Below is a small trained network, with its code and all its weights. Each question gives an input and a class and asks what happens when units are switched off, that is, made to give their printed mean instead of their output.

import numpy as np


def w(rows, s, z=0):
    codes = np.array(rows[::2]) - 128.0
    scale = np.full(codes.shape[1], s)
    scale[-1] = z or s
    return codes * scale


def norm(h):
    return h / np.sqrt((h * h).mean(-1, keepdims=True) + 1e-5)


def f(y):
    return y / 2 * (1 + np.tanh(0.7978845608 * (y + 0.044715 * y**3)))


def log_softmax(a):
    a = a - a.max(-1, keepdims=True)
    return a - np.log(np.exp(a).sum(-1, keepdims=True))


def net(x, mask):
    res = np.array(x, float).reshape(1, 4) / 4 @ E
    u = 0
    for l in range(2):
        y = f(norm(res) @ A[l][:, :-1].T + A[l][:, -1])
        res = res + np.where(mask[u : u + 12], y, B[l][:, -1]) @ B[l][:, :-1]
        u += 12
    return log_softmax(norm(res)[-1] @ U[:, :-1].T + U[:, -1])


A, B = {}, {}
E = w([
[141,217,215,118,126],'x0',
[73,180,35,92,74],'x1',
[220,154,166,201,2],'x2',
[248,161,178,11,132],'x3',
],0.0063)
A[0] = w([
[164,98,128,107,146,93],'L0N1',
[211,193,161,48,111,90],'L0N2',
[90,112,72,55,157,82],'L0N3',
[148,94,155,142,165,118],'L0N4',
[140,85,127,167,92,37],'L0N5',
[195,92,202,175,186,1],'L0N6',
[46,160,88,152,99,163],'L0N7',
[59,210,139,125,136,106],'L0N8',
[18,217,165,164,157,12],'L0N9',
[131,100,139,138,134,27],'L0N10',
[146,97,132,3,244,6],'L0N11',
[83,94,70,86,161,71],'L0N12',
],0.017,0.0043)
B[0] = w([
[161,97,159,83,168,149],'L0N1',
[133,162,136,39,45,234],'L0N2',
[36,105,123,171,100,201],'L0N3',
[129,125,154,141,158,162],'L0N4',
[128,162,84,166,105,145],'L0N5',
[81,66,143,224,107,199],'L0N6',
[143,67,68,89,171,207],'L0N7',
[200,91,145,138,154,177],'L0N8',
[243,65,155,82,180,192],'L0N9',
[129,130,152,135,115,123],'L0N10',
[143,248,182,166,252,247],'L0N11',
[37,112,144,100,116,199],'L0N12',
],0.029,0.011)
A[1] = w([
[35,85,144,96,81,59],'L1N1',
[150,217,45,149,142,83],'L1N2',
[56,159,144,173,109,130],'L1N3',
[119,80,158,39,50,144],'L1N4',
[161,146,173,145,130,103],'L1N5',
[136,86,91,219,97,144],'L1N6',
[127,255,185,162,212,73],'L1N7',
[98,128,113,190,191,132],'L1N8',
[109,101,171,205,120,3],'L1N9',
[115,150,132,124,88,95],'L1N10',
[177,223,144,99,30,78],'L1N11',
[173,149,37,122,55,101],'L1N12',
],0.018,0.005)
B[1] = w([
[30,151,107,146,156,175],'L1N1',
[156,162,58,166,159,138],'L1N2',
[242,72,128,82,183,181],'L1N3',
[191,192,170,80,99,198],'L1N4',
[75,155,163,116,120,151],'L1N5',
[134,123,129,216,128,171],'L1N6',
[102,218,204,174,240,247],'L1N7',
[121,149,144,82,4,193],'L1N8',
[125,94,158,202,96,154],'L1N9',
[161,101,127,88,115,139],'L1N10',
[37,40,128,99,6,203],'L1N11',
[131,226,108,102,145,164],'L1N12',
],0.03,0.013)
U = w([
[162,199,103,78,123,2],'0',
[138,75,156,238,72,170],'1',
[110,142,175,52,10,166],'2',
[199,119,185,108,112,16],'3',
[148,206,39,186,127,141],'4',
[6,74,82,108,142,120],'5',
[99,216,222,141,197,204],'6',
[183,33,97,89,187,190],'7',
],0.022,0.0059)

Each question gives the input, the list of numbers given to net, and the class t.
The units are the neurons (one row each of A and B). Each row of codes is followed by its name. A weight is (code - 128) times the scale printed after its matrix; where a second scale follows, it is the last column's (A, B and U).
mask holds one flag per neuron, layer by layer. A switched-off neuron (its flag False) gives its mean, the last column of its row in B, instead of its output. The means were averaged over made-up inputs and are rounded, as every weight is.
A unit's drop is (log p(t) with every unit on - log p(t) with that unit switched off) / (log p(t) with every unit on - log p(t) with every unit switched off).
The circuit of an input: a set's keep is (log p(t) with only the set's units on - log p(t) with every unit switched off) / (log p(t) with every unit on - log p(t) with every unit switched off). Starting from the 12 units with the biggest drops (on a tie, the unit counted first), units are removed one at a time, each time the one whose removal leaves the highest keep (on an exact tie, the one counted first), for as long as the keep stays at least 0.8.
units of the circuit, in order: the units of the circuit, biggest drop first
unit that matters most: the unit with the biggest drop
top k neurons: the k neurons with the biggest drops, biggest first
k most important neurons of layer l: the k neurons of layer l with the biggest drops, biggest first
drop of u: that unit's drop, to one decimal
input [4,-4,3,3], class 2: unit that matters most -> L0N2
input [5,-1,0,-1], class 3: top 2 neurons -> (L0N9; L0N11)
input [-4,3,1,2], class 5: units of the circuit, in order -> (L0N11; L1N1)
input [2,0,-6,-4], class 7: units of the circuit, in order -> (L0N9; L1N7)
input [1,-6,-2,-6], class 1: units of the circuit, in order -> (L0N11; L0N6)
input [4,-3,8,0], class 2: top 2 neurons -> (L0N11; L0N2)
input [5,0,7,-5], class 4: top 3 neurons -> (L0N2; L0N11; L0N6)
input [2,-1,8,-3], class 4: top 2 neurons -> (L0N2; L0N5)
input [0,4,-7,-7], class 7: top 2 neurons -> (L0N9; L0N7)
input [-4,3,6,0], class 4: 2 most important neurons of layer 0 -> (L0N2; L0N11)
input [0,6,-6,-4], class 5: top 2 neurons -> (L0N3; L0N12)
input [8,0,3,-2], class 3: 3 most important neurons of layer 0 -> (L0N9; L0N11; L0N8)
input [3,4,2,0], class 2: top 3 neurons -> (L0N2; L0N11; L1N7)
input [8,2,0,-1], class 3: units of the circuit, in order -> (L0N9)
input [-2,1,-4,-7], class 5: 2 most important neurons of layer 1 -> (L1N3; L1N1)
input [-2,-6,4,3], class 1: top 2 neurons -> (L0N6; L0N11)
input [-3,8,7,1], class 0: top 2 neurons -> (L0N11; L0N6)
input [-6,-4,-2,-2], class 5: top 2 neurons -> (L0N11; L0N12)
input [-6,-8,8,3], class 1: drop of L0N6 -> 0.2
input [-2,-1,4,-1], class 4: unit that matters most -> L0N5
input [-4,-7,1,-5], class 1: drop of L0N11 -> 0.2
input [-7,8,-1,-5], class 5: drop of L1N6 -> 0.0
input [-8,-2,8,-1], class 4: drop of L0N2 -> 0.3
